Below is a small trained network, with its code and all its weights. Each question gives an input and a class and asks what happens when units are switched off, that is, made to give their printed mean instead of their output.

import numpy as np


def w(rows, s, z=0):
    codes = np.array(rows[::2]) - 128.0
    scale = np.full(codes.shape[1], s)
    scale[-1] = z or s
    return codes * scale


def norm(h):
    return h / np.sqrt((h * h).mean(-1, keepdims=True) + 1e-5)


def f(y):
    return np.maximum(y, 0)


def log_softmax(a):
    a = a - a.max(-1, keepdims=True)
    return a - np.log(np.exp(a).sum(-1, keepdims=True))


def net(x, mask):
    res = np.array(x, float).reshape(1, 4) / 4 @ E
    u = 0
    for l in range(3):
        y = f(norm(res) @ A[l][:, :-1].T + A[l][:, -1])
        res = res + np.where(mask[u : u + 6], y, B[l][:, -1]) @ B[l][:, :-1]
        u += 6
    return log_softmax(norm(res)[-1] @ U[:, :-1].T + U[:, -1])


A, B = {}, {}
E = w([
[150,58,171,136,24,71,79,107,171],'x0',
[38,84,136,152,129,150,176,52,120],'x1',
[68,156,76,124,110,134,2,111,109],'x2',
[184,99,56,117,56,243,135,108,83],'x3',
],0.0059)
A[0] = w([
[219,130,143,119,91,57,254,124,81,51],'0.n0',
[214,82,135,146,135,190,93,98,26,2],'0.n1',
[185,123,99,84,101,240,46,149,181,137],'0.n2',
[100,176,129,141,96,12,165,160,84,210],'0.n3',
[47,107,152,169,158,105,131,176,126,190],'0.n4',
[69,62,135,152,61,212,168,138,35,121],'0.n5',
],0.0044,0.0051)
B[0] = w([
[125,15,48,197,211,77,144,187,147,184],'0.n0',
[157,148,90,87,109,195,110,79,162,146],'0.n1',
[156,108,104,61,189,29,138,65,87,242],'0.n2',
[213,149,66,99,137,162,131,20,104,253],'0.n3',
[138,38,70,3,141,165,125,82,143,229],'0.n4',
[127,92,87,18,176,90,122,69,162,229],'0.n5',
],0.0055,0.0038)
A[1] = w([
[146,135,194,102,122,110,193,129,128,101],'1.n0',
[70,177,201,116,203,38,104,119,190,60],'1.n1',
[228,210,138,126,96,94,105,254,102,67],'1.n2',
[137,90,159,194,13,83,107,130,172,121],'1.n3',
[62,150,86,160,117,148,31,129,103,3],'1.n4',
[61,239,92,158,189,194,186,188,79,95],'1.n5',
],0.0084,0.0039)
B[1] = w([
[141,104,121,199,47,183,79,173,113,199],'1.n0',
[197,92,46,95,46,191,155,78,95,239],'1.n1',
[2,79,95,118,147,205,74,95,209,253],'1.n2',
[123,175,169,65,194,183,114,144,35,232],'1.n3',
[112,181,108,130,73,20,183,192,88,195],'1.n4',
[154,83,211,90,72,109,70,118,90,254],'1.n5',
],0.0091,0.0035)
A[2] = w([
[194,45,208,206,158,217,200,228,203,126],'2.n0',
[106,71,191,48,190,67,76,127,118,252],'2.n1',
[99,209,64,136,125,6,85,160,147,180],'2.n2',
[151,147,185,109,91,150,70,145,60,64],'2.n3',
[145,144,52,95,183,95,164,65,104,187],'2.n4',
[2,128,175,156,89,142,215,60,148,9],'2.n5',
],0.0072,0.0024)
B[2] = w([
[63,209,121,125,78,41,126,137,86,198],'2.n0',
[114,180,177,171,152,188,187,132,152,254],'2.n1',
[70,110,111,168,87,99,216,151,108,175],'2.n2',
[147,113,215,140,132,126,190,113,141,181],'2.n3',
[170,130,145,152,137,73,102,172,152,250],'2.n4',
[72,187,46,123,125,180,2,166,187,151],'2.n5',
],0.0096,0.0073)
U = w([
[78,165,116,131,59,32,186,164,78,185],'0',
[155,152,253,94,137,182,152,104,90,176],'1',
[248,86,43,72,122,104,111,82,124,167],'2',
[40,135,67,122,151,178,78,119,205,161],'3',
[145,154,165,202,193,77,163,179,188,138],'4',
[132,81,143,179,156,118,96,155,100,14],'5',
[142,82,142,204,139,128,87,163,103,20],'6',
[154,107,126,210,132,141,104,161,109,2],'7',
],0.016,0.006)

Each question gives the input, the list of numbers given to net, and the class t.
The units are the neurons (one row each of A and B). Each row of codes is followed by its name. A weight is (code - 128) times the scale printed after its matrix; where a second scale follows, it is the last column's (A, B and U).
mask holds one flag per neuron, layer by layer. A switched-off neuron (its flag False) gives its mean, the last column of its row in B, instead of its output. The means were averaged over made-up inputs and are rounded, as every weight is.
A unit's drop is (log p(t) with every unit on - log p(t) with that unit switched off) / (log p(t) with every unit on - log p(t) with every unit switched off).
The circuit of an input: a set's keep is (log p(t) with only the set's units on - log p(t) with every unit switched off) / (log p(t) with every unit on - log p(t) with every unit switched off). Starting from the 12 units with the biggest drops (on a tie, the unit counted first), units are removed one at a time, each time the one whose removal leaves the highest keep (on an exact tie, the one counted first), for as long as the keep stays at least 0.8.
circuit, biggest first: the units of the circuit, biggest drop first
most important unit: the unit with the biggest drop
k most important neurons: the k neurons with the biggest drops, biggest first
top k neurons in layer l: the k neurons of layer l with the biggest drops, biggest first
input [2,-6,5,-6], class 2: most important unit -> 1.n1
input [-6,-8,-8,-3], class 0: 2 most important neurons -> [2.n0 1.n0]
input [-3,-4,-4,-3], class 0: 2 most important neurons -> [2.n0 1.n0]
input [0,-7,3,5], class 3: 2 most important neurons -> [1.n2 0.n3]
input [-1,0,-6,-5], class 0: 2 most important neurons -> [2.n0 1.n0]
input [2,5,5,7], class 2: 3 most important neurons -> [1.n2 0.n5 2.n0]
input [-2,1,-1,-1], class 4: 4 most important neurons -> [1.n1 0.n4 1.n2 2.n4]
input [-4,-4,6,-6], class 0: 4 most important neurons -> [1.n4 2.n2 0.n2 0.n5]
input [3,1,-2,-2], class 4: top 3 neurons in layer 0 -> [0.n3 0.n4 0.n0]
input [0,-7,5,-7], class 2: 2 most important neurons -> [1.n1 2.n1]
input [-2,-5,3,4], class 3: 4 most important neurons -> [1.n2 0.n3 0.n4 1.n1]
input [3,-4,6,-8], class 2: 2 most important neurons -> [1.n1 2.n0]
input [0,2,6,-5], class 0: 4 most important neurons -> [1.n4 2.n2 0.n2 0.n5]
input [-6,-2,2,-1], class 1: most important unit -> 1.n5
input [2,3,0,-2], class 4: top 4 neurons in layer 1 -> [1.n2 1.n1 1.n5 1.n0]
input [-6,-8,3,-1], class 3: top 2 neurons in layer 1 -> [1.n2 1.n3]
input [4,-8,-8,7], class 0: circuit, biggest first -> [2.n0 1.n1]
input [-8,-6,5,-7], class 1: circuit, biggest first -> [1.n5 2.n3]
input [3,-7,-5,5], class 3: top 2 neurons in layer 1 -> [1.n2 1.n1]
input [-4,5,7,-8], class 2: circuit, biggest first -> [1.n1]
input [6,6,-4,-7], class 2: top 3 neurons in layer 1 -> [1.n1 1.n5 1.n2]
